Here is a tiny trained network, its code and every weight. The questions are about switching its units off for an input and a class, where a switched-off unit gives its printed mean instead of its output.

import numpy as np


def w(rows, s, z=0):
    codes = np.array(rows[::2]) - 128.0
    scale = np.full(codes.shape[1], s)
    scale[-1] = z or s
    return codes * scale


def f(y):
    return y / 2 * (1 + np.tanh(0.7978845608 * (y + 0.044715 * y**3)))


def log_softmax(a):
    a = a - a.max(-1, keepdims=True)
    return a - np.log(np.exp(a).sum(-1, keepdims=True))


def net(x, mask):
    res = np.array(x, float).reshape(1, 5) / 4 @ E
    y = f(res @ A[0][:, :-1].T + A[0][:, -1])
    res = res + np.where(mask, y, B[0][:, -1]) @ B[0][:, :-1]
    return log_softmax(res[-1] @ U[:, :-1].T + U[:, -1])


A, B = {}, {}
E = w([
[136,115,64,93,55,15,69,99,104,83,149],'x0',
[172,77,116,178,114,121,175,160,117,142,103],'x1',
[198,139,210,172,165,148,60,205,82,58,216],'x2',
[113,66,160,64,37,168,154,126,157,109,245],'x3',
[116,96,61,124,184,215,30,192,150,213,142],'x4',
],0.011)
A[0] = w([
[145,147,75,122,122,167,75,144,114,178,147,26],'N1',
[138,213,243,128,42,102,207,109,116,73,89,125],'N2',
[110,10,156,62,70,186,137,141,205,106,191,116],'N3',
[142,166,82,87,194,126,106,123,69,124,84,96],'N4',
[115,137,120,146,197,101,67,172,76,121,52,98],'N5',
[149,114,73,107,164,89,95,126,144,74,181,137],'N6',
[153,211,69,185,230,79,77,149,130,73,31,107],'N7',
[102,96,91,73,117,115,138,64,197,212,51,137],'N8',
[90,58,123,104,138,137,153,114,173,135,243,99],'N9',
[123,97,62,105,139,151,71,203,201,193,160,28],'N10',
[181,122,173,168,154,148,9,174,2,64,185,135],'N11',
[128,72,109,9,110,181,167,200,167,78,192,89],'N12',
[93,76,120,120,94,115,151,161,159,167,234,30],'N13',
[89,101,99,120,113,157,88,191,129,147,121,6],'N14',
[177,116,117,108,114,165,128,123,98,174,115,54],'N15',
[118,188,106,180,152,108,115,163,102,137,88,62],'N16',
[208,106,195,101,158,107,71,178,110,84,135,117],'N17',
[147,84,67,107,135,165,6,211,178,220,128,37],'N18',
[114,227,91,150,187,86,93,135,119,156,51,54],'N19',
[57,71,69,110,107,125,165,56,155,204,98,136],'N20',
[85,98,75,58,93,172,147,33,162,189,49,159],'N21',
[164,97,125,189,134,121,103,107,92,181,85,93],'N22',
[105,97,224,132,166,141,61,193,70,108,160,183],'N23',
],0.0083,0.0025)
B[0] = w([
[100,83,176,63,165,86,143,80,95,112,132,163],'N1',
[50,58,113,58,213,31,190,61,144,85,27,234],'N2',
[141,98,28,125,62,199,84,135,225,185,60,216],'N3',
[125,144,113,109,92,164,78,116,148,158,132,166],'N4',
[132,93,99,106,30,171,67,222,155,190,98,190],'N5',
[92,122,130,114,109,114,107,162,98,155,168,163],'N6',
[60,47,80,134,36,198,63,111,185,115,78,231],'N7',
[135,216,189,172,133,160,127,183,46,104,199,217],'N8',
[143,102,77,107,99,162,49,154,208,196,95,184],'N9',
[86,96,142,40,185,18,166,126,105,74,81,194],'N10',
[207,206,157,150,92,146,185,194,41,86,170,252],'N11',
[99,152,74,137,64,167,68,130,196,172,77,196],'N12',
[113,111,116,144,71,184,101,102,199,154,131,178],'N13',
[139,58,206,77,140,80,162,90,136,101,128,157],'N14',
[132,138,176,111,109,120,198,135,142,126,125,136],'N15',
[81,59,68,127,83,142,52,90,144,175,96,171],'N16',
[185,245,172,122,163,93,120,157,83,126,173,200],'N17',
[55,57,214,45,199,31,156,35,88,20,114,221],'N18',
[111,138,98,138,105,202,75,62,157,144,104,201],'N19',
[156,253,163,179,106,99,179,211,41,131,187,214],'N20',
[163,180,178,202,146,159,174,171,56,115,208,228],'N21',
[169,90,125,138,83,119,120,179,129,134,121,161],'N22',
[179,189,167,189,105,151,156,93,2,120,130,207],'N23',
],0.0072,0.016)
U = w([
[201,184,184,240,121,167,170,249,40,130,246,27],'0',
[124,27,64,183,51,223,57,195,219,177,99,253],'1',
[77,2,200,67,213,6,220,91,120,64,81,227],'2',
],0.0075,0.00043)

Each question gives the input, the list of numbers given to net, and the class t.
The units are the neurons (one row each of A and B). Each row of codes is followed by its name. A weight is (code - 128) times the scale printed after its matrix; where a second scale follows, it is the last column's (A, B and U).
mask holds one flag per neuron, in row order. A switched-off neuron (its flag False) gives its mean, the last column of its row in B, instead of its output. The means were averaged over made-up inputs and are rounded, as every weight is.
A unit's drop is (log p(t) with every unit on - log p(t) with that unit switched off) / (log p(t) with every unit on - log p(t) with every unit switched off).
The circuit of an input: a set's keep is (log p(t) with only the set's units on - log p(t) with every unit switched off) / (log p(t) with every unit on - log p(t) with every unit switched off). Starting from the 12 units with the biggest drops (on a tie, the unit counted first), units are removed one at a time, each time the one whose removal leaves the highest keep (on an exact tie, the one counted first), for as long as the keep stays at least 0.8.
circuit, biggest first: the units of the circuit, biggest drop first
top k neurons: the k neurons with the biggest drops, biggest first
drop when u is switched off: that unit's drop, to one decimal
input [7,4,-3,-1,5], class 2: circuit, biggest first : (N18)
input [3,4,-7,7,-5], class 0: top 2 neurons : (N20, N21)
input [6,0,-8,-1,8], class 0: top 3 neurons : (N20, N8, N21)
input [7,-6,0,7,8], class 2: top 4 neurons : (N18, N10, N1, N14)
input [-2,-8,7,0,8], class 2: top 2 neurons : (N18, N10)
input [1,0,7,8,3], class 1: top 2 neurons : (N3, N12)
input [-7,-2,6,-8,8], class 1: top 2 neurons : (N5, N7)
input [6,5,6,8,3], class 1: top 3 neurons : (N3, N12, N9)
input [5,5,2,-3,-3], class 1: top 2 neurons : (N18, N10)
input [1,-1,6,7,-3], class 1: top 3 neurons : (N3, N12, N9)
input [-2,4,1,-4,5], class 2: top 3 neurons : (N18, N3, N10)
input [2,8,-7,-8,-7], class 1: top 2 neurons : (N7, N11)
input [-8,-2,-5,-4,6], class 2: drop when N14 is switched off : 0.1
input [2,-7,4,-7,-7], class 1: circuit, biggest first : (N7)
input [4,-3,-3,4,7], class 2: drop when N18 is switched off : 0.4
input [4,5,-1,-5,7], class 2: drop when N18 is switched off : 1.5
